After every row comes one of two labels: whether the row has a hidden trait. Each part has its own trait and labels.
[ -0.7   4.4   4.8  10.9  -7.2  17.7 -18.3   8.3  16.4  -8.0   2.3  -0.1
  -0.1  -0.7 -11.2  -7.7 -19.2   1.9  -6.7  -6.6  -2.1   5.7  -9.8  -2.7
   7.4  18.0 -16.5   7.4] | Q725
[ -1.5   5.5  -2.5  -4.3  -1.7   2.5  -3.6   4.4   7.9 -24.2   3.9   4.8
   1.7  -3.5  -6.0  -3.0  -0.5  -0.5  -8.1   3.1   5.1  13.3   6.1  -0.4
  -5.0   0.0  87.3   1.4] | Q725
[ -7.3  -1.2  -0.1   4.7  -3.4   0.7  -2.2  15.0 -10.5  15.6   4.5   0.9
  -1.5   1.2 -15.3  -2.6  -9.5   0.8   5.5  -2.7   0.4  -3.3  -7.8  -0.3
   8.7   8.7 -25.1   2.5] | Q725
[ 46.3  -7.7  93.3  65.8  20.0  25.9 -99.9 -20.0   6.1 -79.3 -50.9  24.6
  -7.3  10.0  99.9  -3.5  86.7   0.6 -58.1 -14.6   2.6 -35.1  15.0 -32.9
 -56.8 -12.0  99.9  55.9] | Q725
[  1.7   1.1  -0.1  -2.8   0.3  15.1   7.5  -7.5 -10.5 -15.2   7.2   1.8
  -1.5  -3.7  -7.4  -8.5 -11.2  -0.8 -16.2   0.6   6.5   2.8  -0.7  -1.8
  -5.0  -1.3 -92.9   0.9] | Q171
[  1.9  -5.3  10.1 -10.3  -1.3   3.6  -6.8   6.1  -9.1  -3.1  -5.5  -0.2
   2.1   2.6  27.5  -3.8  -4.1   0.5   6.2  -0.2  -1.9  -1.2   4.8  -9.0
 -16.5   5.4  46.6   7.4] | Q725
[  0.0 -24.7  -1.7   5.7 -10.5  12.3  -4.1  16.1  36.0  -4.3  13.0   5.2
  -5.2  -0.4 -19.3  -3.7 -26.7   0.7 -10.7 -11.1  -1.4  11.5 -13.2   4.4
  13.6   7.4  24.4   1.4] | Q725
[ -7.1 -13.4  -0.7   9.3  -3.8   1.9  -7.3  13.1 -28.0   6.0  -1.8  -3.5
  -3.9  -0.5 -10.2  -2.3  -5.9   0.3  -2.9 -15.6  -4.6   1.5 -12.6   7.9
  -3.2   4.0 -87.3   1.5] | Q725
[ -4.0  -2.5   4.2   4.8   1.1  14.6 -20.9  -0.6  -5.4  -1.5   6.6   3.5
  -7.1   1.3  -5.5   1.9 -12.4   2.5  -4.3  11.8   0.0   1.1   2.7   4.5
  -2.5  11.4   8.8   6.0] | Q725
[  1.0  -6.3   7.4  18.2  -2.8   9.8  -7.0   7.7   4.6  -9.8   4.4  -0.8
   3.0  -1.5  -5.8  -2.8  -6.4   0.8  -2.4  -0.2  -2.9   4.0   4.7   3.9
   1.2   5.3 -15.5   8.7] | Q725
[ -3.7  -6.3  -5.3  -1.0   4.0  14.3  -7.6  -2.2 -21.0 -11.7  12.7   9.6
  -0.3  -4.8 -10.3  -6.9  -4.2   1.0 -13.0  -7.6   1.2   5.4  -7.9   5.7
  10.2   2.9 -34.3   7.0] | Q171
[ -2.0  -8.7   0.3   2.6  -7.3   9.3  -1.5  17.0   0.8   9.6   9.3  -4.2
  -1.4   0.7 -12.6   4.1  -7.7   1.7 -10.0  -7.0  -2.7  -2.1 -15.9   0.6
   4.5   7.3 -53.4   0.6] | Q725
[ -4.5  -0.5   6.3  22.3  -1.5   7.1 -15.9   5.8   9.7  -6.9   6.3  10.4
   4.6   0.2   1.9  -4.6 -16.8   1.6  -3.5  -5.5  -1.1   8.3  -7.9  -1.1
   5.8   6.4  -3.5   6.1] | Q725
[ -0.2  -4.5   4.6 -11.0  -3.7   5.1  -5.5   0.6   6.2  -2.1   6.5  -2.3
   1.0  -3.4   2.2  -7.1  -7.0   2.1  -1.6   5.5  -1.7   4.6  -7.5  -7.6
  -0.2   7.9  31.7  13.8] | Q725
[ -4.2  -1.9   0.6   1.3   3.1   7.9 -15.6   8.8   0.1  -1.5  13.5   8.7
  -2.7  -2.0 -16.2   2.4 -17.1   3.3 -13.1  -8.7   3.2   1.0  -1.7   1.3
  -0.2   5.5   2.4  -7.5] | Q725
[ -3.9 -15.1 -11.9  -6.9  -1.4   9.8 -13.7  -5.6  21.2  -2.9  13.3  -0.5
  -7.6   6.0  -9.7  -3.0 -32.1  -1.5 -27.8  -6.9   5.7  13.6 -13.4  12.7
   4.4  17.3 -94.5  -5.7] | Q725
[  6.1  -1.3  -1.2  20.3  -8.7   0.7   9.0  -4.2  -8.1  21.6  -2.5  -0.9
   2.8  -3.0 -13.5   3.1  -1.5  -2.0   2.0  14.5  -3.2  -0.7   3.0  -5.4
  -4.3   6.1  24.1  -3.4] | Q171
[ -9.6  -0.7   8.8  29.5  -2.6   6.3 -16.9   8.7   2.0  -3.0   1.1   1.4
   0.1  -2.7  -8.9  -8.1 -17.2   2.9  -1.3  -2.9  -2.3   1.6 -10.5   2.4
   5.3  14.8 -52.5  14.8] | Q725
[ -0.2  -2.4   2.7  16.7  -7.3   4.0  -2.2  11.8   2.9   4.3   2.6  -2.1
   0.4  -3.1 -16.7   2.1  -2.3  -2.4  -6.5  -3.0  -2.6   5.3  -1.9   0.8
  -1.7   9.5   4.3   2.3] | Q171
[ -2.1 -23.6  -0.7   4.2  -6.1   8.0   2.6   5.5  -0.9   9.1  -3.1  -2.3
  -2.0  -1.3 -10.5   2.0  -2.2  -2.9  -3.0  -4.5  -1.8   4.0  -0.7  -2.9
   6.0  10.1 -53.7   0.9] | Q171
[ -4.3  14.4  -2.4   6.4  -2.6   9.5 -19.3   5.2   8.8   0.6  12.4   4.5
   2.1  -3.4 -18.2   1.2 -31.4   0.9  -1.3   3.8  -1.6   7.3   1.9   6.4
   9.0  21.9 -13.6  -5.0] | Q725
[ 5.8 -0.5  7.1  3.4 -4.8  5.3 -1.4  3.2 -5.0 -3.9 -2.7  5.0  5.5 -2.4
  9.1 -3.8 15.6  1.4  1.1 -2.3  1.6 -0.8  2.1 -0.5 -1.9  2.1 31.6  8.8] | Q725
[ -8.9   0.4   6.2  26.7  -1.7   4.5 -26.2   4.7  19.5  12.7   4.9   2.8
  -4.5  -2.5 -18.3  -8.0 -23.1  -0.6   2.2  -6.6  12.8   8.6  -4.7  10.8
   3.4   5.4  55.5  -4.2] | Q725
[  2.5   3.5  12.7   6.4   1.5   7.6 -12.9   3.6   5.8  -1.8   3.3   3.0
   0.1  -1.3   3.1  -5.6  -9.0   0.4  -1.2  -4.6  -2.2   0.9  -1.4  -0.9
   1.5   4.6  -1.8   5.6] | Q725
[ -2.1  -4.1  -6.0  -8.0  -2.2  10.7 -46.8   1.4   7.3  -9.6   4.2   9.7
  -0.9  -3.4  -9.8  -4.6  -9.1  -0.7 -11.2  -8.4   1.8   8.3  -7.1   3.2
  -0.6  -0.2 -63.9   7.9] | Q171
[  0.7   2.1  14.7  -3.7  -1.6   3.6 -20.3  14.4 -11.6  -2.7  -2.7   4.5
   1.7  -5.8  -3.1  -8.3  -8.3   2.0  -7.6  -8.5   2.5  -5.7   2.4  -3.6
   4.8   0.8  53.3   5.9] | Q725
[ -1.7  -4.5  -6.2  19.0  -0.1  11.8 -15.4   6.0  15.0  -4.7  17.0   6.8
  -3.0  -0.7 -33.1  -3.3 -15.3  -0.4 -15.5  -6.1  -0.8   4.7  -5.4   0.0
   1.2  13.5 -13.6  -2.3] | Q725
[  0.9  -9.4  -5.0  -9.4  -0.3  13.2  -8.3  -5.2   6.6  -8.7   8.6  -0.1
  -2.1  -5.5  -6.6  -4.2  -1.7   0.6  -7.1  -5.9   4.6   3.9  -8.5   0.6
  -3.6   2.5 -32.5   5.6] | Q171
[  0.3 -11.0  -3.5  -5.3  -4.1  14.1   1.9  -5.2   4.0 -11.8   2.8   0.3
   2.2  -5.3  -3.9  -3.6 -12.5  -0.9 -12.8  -0.2   1.9   6.3  -7.6   4.0
   3.2  -3.9 -55.6   6.8] | Q171
